Below is a small trained network, with its code and all its weights. Each question gives an input and a target symbol and asks what happens when units are switched off, that is, made to give their printed mean instead of their output.

import numpy as np


def w(rows, s, z=0):
    codes = np.array(rows[::2]) - 128.0
    scale = np.full(codes.shape[1], s)
    scale[-1] = z or s
    return codes * scale


def f(y):
    return y / 2 * (1 + np.tanh(0.7978845608 * (y + 0.044715 * y**3)))


def softmax(a):
    e = np.exp(a - a.max(-1, keepdims=True))
    return e / e.sum(-1, keepdims=True)


def log_softmax(a):
    a = a - a.max(-1, keepdims=True)
    return a - np.log(np.exp(a).sum(-1, keepdims=True))


def net(x, mask):
    ids = ['ΓΘΞΠΣΨΩεζηλτ'.index(c) for c in x.split()]
    T = len(ids)
    res = E[ids] + P[:T]
    r = res
    for j in range(3):
        rows = slice(2 * j, 2 * j + 2)
        q, k, v = (r @ M[0][rows].T for M in (Q, K, V))
        z = softmax(np.where(np.tri(T) > 0, q @ k.T / 2**0.5, -1e9)) @ v
        o = O[0][rows]
        res = res + np.where(mask[j], z, o[:, -1]) @ o[:, :-1]
    y = f(res @ A[0][:, :-1].T + A[0][:, -1])
    res = res + np.where(mask[3:19], y, B[0][:, -1]) @ B[0][:, :-1]
    return log_softmax(res[-1] @ U[:, :-1].T + U[:, -1])


Q, K, V, O, A, B = {}, {}, {}, {}, {}, {}
E = w([
[168,150,78,178],'Γ',
[159,139,145,12],'Θ',
[121,84,98,130],'Ξ',
[118,138,182,186],'Π',
[96,171,233,169],'Σ',
[134,150,191,182],'Ψ',
[114,226,80,103],'Ω',
[51,31,103,99],'ε',
[183,208,130,21],'ζ',
[32,189,197,87],'η',
[127,50,155,6],'λ',
[52,100,56,165],'τ',
],0.022)
P = w([
[80,191,254,194],'0',
[91,181,237,188],'1',
[92,174,213,179],'2',
[99,161,197,165],'3',
[108,157,178,158],'4',
[116,149,158,150],'5',
[124,146,141,138],'6',
[135,136,120,131],'7',
[147,130,97,123],'8',
[150,137,83,112],'9',
[157,139,88,120],'10',
],0.0093)
Q[0] = w([
[146,156,122,128],'h0',
[99,87,100,115],'h0',
[93,254,242,198],'h1',
[157,181,193,109],'h1',
[121,127,119,194],'h2',
[175,90,139,155],'h2',
],0.022)
K[0] = w([
[113,99,134,202],'h0',
[96,139,177,150],'h0',
[169,90,6,83],'h1',
[155,126,19,75],'h1',
[153,201,41,188],'h2',
[122,221,139,192],'h2',
],0.014)
V[0] = w([
[122,115,85,80],'h0',
[208,185,127,76],'h0',
[42,91,70,217],'h1',
[77,4,164,110],'h1',
[64,161,127,92],'h2',
[122,164,57,128],'h2',
],0.011)
O[0] = w([
[110,134,94,100,1],'h0',
[162,130,94,104,78],'h0',
[45,160,142,211,98],'h1',
[66,80,210,107,75],'h1',
[108,166,90,10,199],'h2',
[89,197,146,159,59],'h2',
],0.011,0.0071)
A[0] = w([
[190,140,115,190,70],'n0',
[165,152,88,122,27],'n1',
[142,157,141,163,127],'n2',
[81,186,138,94,124],'n3',
[151,61,109,188,94],'n4',
[105,5,163,141,84],'n5',
[215,100,183,98,211],'n6',
[96,128,97,162,241],'n7',
[130,100,193,113,175],'n8',
[123,124,99,203,2],'n9',
[148,43,175,103,27],'n10',
[126,106,133,158,109],'n11',
[165,173,72,140,38],'n12',
[103,132,121,194,34],'n13',
[182,102,153,138,36],'n14',
[141,28,63,151,167],'n15',
],0.014,0.0085)
B[0] = w([
[230,173,88,72,170],'n0',
[78,183,210,132,170],'n1',
[110,168,77,140,170],'n2',
[213,89,87,106,185],'n3',
[150,254,82,133,140],'n4',
[101,195,165,68,188],'n5',
[142,80,113,235,255],'n6',
[103,197,70,112,185],'n7',
[117,121,102,173,209],'n8',
[148,27,127,67,145],'n9',
[120,67,64,74,165],'n10',
[122,200,99,136,146],'n11',
[63,85,215,147,179],'n12',
[184,65,84,45,174],'n13',
[121,157,97,8,156],'n14',
[33,165,223,140,154],'n15',
],0.0086,0.019)
U = w([
[160,120,92,90,1],'Γ',
[154,45,113,139,87],'Θ',
[48,103,179,193,187],'Ξ',
[102,101,155,149,91],'Π',
[70,65,195,254,59],'Σ',
[133,112,125,203,166],'Ψ',
[118,158,187,102,115],'Ω',
[35,107,206,108,93],'ε',
[158,87,248,114,112],'ζ',
[127,113,177,46,184],'η',
[82,31,187,122,193],'λ',
[46,99,62,141,170],'τ',
],0.0094,0.0079)

Each question gives the input, a string of symbols that net reads in full, and the target symbol t.
The units are the heads (2 rows each of Q, K, V and O) and the neurons (one row each of A and B). Each row of codes is followed by its name. A weight is (code - 128) times the scale printed after its matrix; where a second scale follows, it is the last column's (O, A, B and U).
mask holds one flag per unit, heads first, then neurons. A switched-off unit (its flag False) gives its mean, the last column of its rows in O or B, instead of its output. The means were averaged over made-up inputs and are rounded, as every weight is.
A unit's drop is (log p(t) with every unit on - log p(t) with that unit switched off) / (log p(t) with every unit on - log p(t) with every unit switched off).
The circuit of an input: a set's keep is (log p(t) with only the set's units on - log p(t) with every unit switched off) / (log p(t) with every unit on - log p(t) with every unit switched off). Starting from the 12 units with the biggest drops (on a tie, the unit counted first), units are removed one at a time, each time the one whose removal leaves the highest keep (on an exact tie, the one counted first), for as long as the keep stays at least 0.8.
circuit, biggest first: the units of the circuit, biggest drop first
unit that matters most: the unit with the biggest drop
top k neurons: the k neurons with the biggest drops, biggest first
which heads matter: for each layer, one digit per head in row order, 1 if its drop is at least 0.15 and else 0, layers parted by /
input Ψ λ ζ Ψ Ψ, target ζ: top 2 neurons -> n6, n1
input Ψ Π η Σ Σ Σ η Ψ ε η, target ε: circuit, biggest first -> h1
input τ η Σ Ξ Ξ Ψ Σ Ψ Ψ λ Σ, target λ: circuit, biggest first -> h1, n10, n6
input Ψ Σ Σ Θ η Ψ Ψ Ω Σ, target Ω: circuit, biggest first -> n6, h2, n12, n13
input Ψ Ψ Θ Ψ Ψ Σ Σ Ψ, target Θ: top 3 neurons -> n6, n10, n14
input Ψ Σ Ψ Ω η, target η: circuit, biggest first -> h2, n6
input Ψ Σ Σ ζ Π Θ, target Θ: circuit, biggest first -> n6, h1
input Ψ τ Γ ε η Ψ Σ, target ε: circuit, biggest first -> h1, n5
input Σ Σ Ψ Σ Ψ Ψ Ψ Γ Σ, target Γ: which heads matter -> 011
input λ Ψ Γ Ψ Ω Ψ η Ω Ψ, target Ω: top 2 neurons -> n6, n0
input Σ Ψ ζ Ψ Ψ Ψ Ψ Ψ η, target ζ: top 4 neurons -> n1, n12, n6, n7
input τ Ψ τ Σ Ψ Ξ Ψ, target Ξ: circuit, biggest first -> h1, n6, n0, n14
input Σ η Γ Ψ Θ, target Θ: which heads matter -> 010
input λ η η Σ Ψ η, target λ: unit that matters most -> h1
input τ Σ η Ψ Ψ τ Ψ ε Ω Ω, target Ω: circuit, biggest first -> n6, h1, n1
input Σ Ψ Σ Σ Ψ Γ Ω Σ Σ, target Ω: which heads matter -> 111
input τ τ Ξ Σ λ η Ψ Ξ, target Ξ: circuit, biggest first -> n15, n13
input Σ Σ η Ψ Σ Ω Γ Ψ τ η, target τ: top 2 neurons -> n7, n3
input Θ η Ψ Γ, target Γ: circuit, biggest first -> n0, n6, h1
input η ζ Ψ Σ, target ζ: top 2 neurons -> n1, n12
input Σ Ψ η Ψ Ψ, target Ψ: unit that matters most -> h2
input Σ Π Ψ Ψ Θ Ψ Ψ Ψ Σ Ω, target Ω: circuit, biggest first -> h1, n1, n12, n0
input λ τ Ψ Σ Σ Σ, target τ: top 2 neurons -> n13, n7
input Σ Ψ τ λ Ψ Π Σ, target λ: circuit, biggest first -> h1, n10
input Ψ Σ Ψ Ξ ε, target ε: circuit, biggest first -> n15, n6
input Ψ ε Σ Π, target ε: circuit, biggest first -> h1, n5
input Ψ Σ Ψ η Ψ ζ, target ζ: top 2 neurons -> n6, n1
